x =
[[116 144 128 112 126 122]
 [106 127 111 106 118 126]
 [133 147 147 125 120 116]
 [109 148 123 140 117 117]
 [103 145 116 109 128 116]
 [122 146 138 128 114 124]
 [112 143 102 124 115 132]
 [119 116 116 131 111 143]
 [117 134 114 118 119 144]
 [144 129 141 121 139 108]
 [124 106 128 117 135 116]
 [143 141 105 120 120 139]]
Indices start at 1.
Read off the entry at row 2, column 1.
Answer: 106
Read off the entry at row 1, column 2.
Answer: 144
The entry directly above 140: 125
Read off the entry in row 3 and column 1.
Answer: 133
Read off the entry in row 1 and column 1.
Answer: 116
The top-right entry -> 122
Read off the entry in the bottom-left corner.
Answer: 143
The entry directly below the largest entry -> 145
The entry in row 1 and column 3: 128
Read off the entry just left of 140.
Answer: 123
Read off the entry at row 3, column 3.
Answer: 147
The entry in row 2 and column 3: 111
Read off the entry directly below 121.
Answer: 117
Read off the minimum.
Answer: 102
The bottom-right entry is 139
The entry directly below the smallest entry: 116
The entry directly below 131 is 118
The bottom entry of the column that holds the largest entry is 141
The entry just left of 121 -> 141
The bottom entry of the column that holds the smallest entry is 105
Read off the entry just right of the smallest entry.
Answer: 124
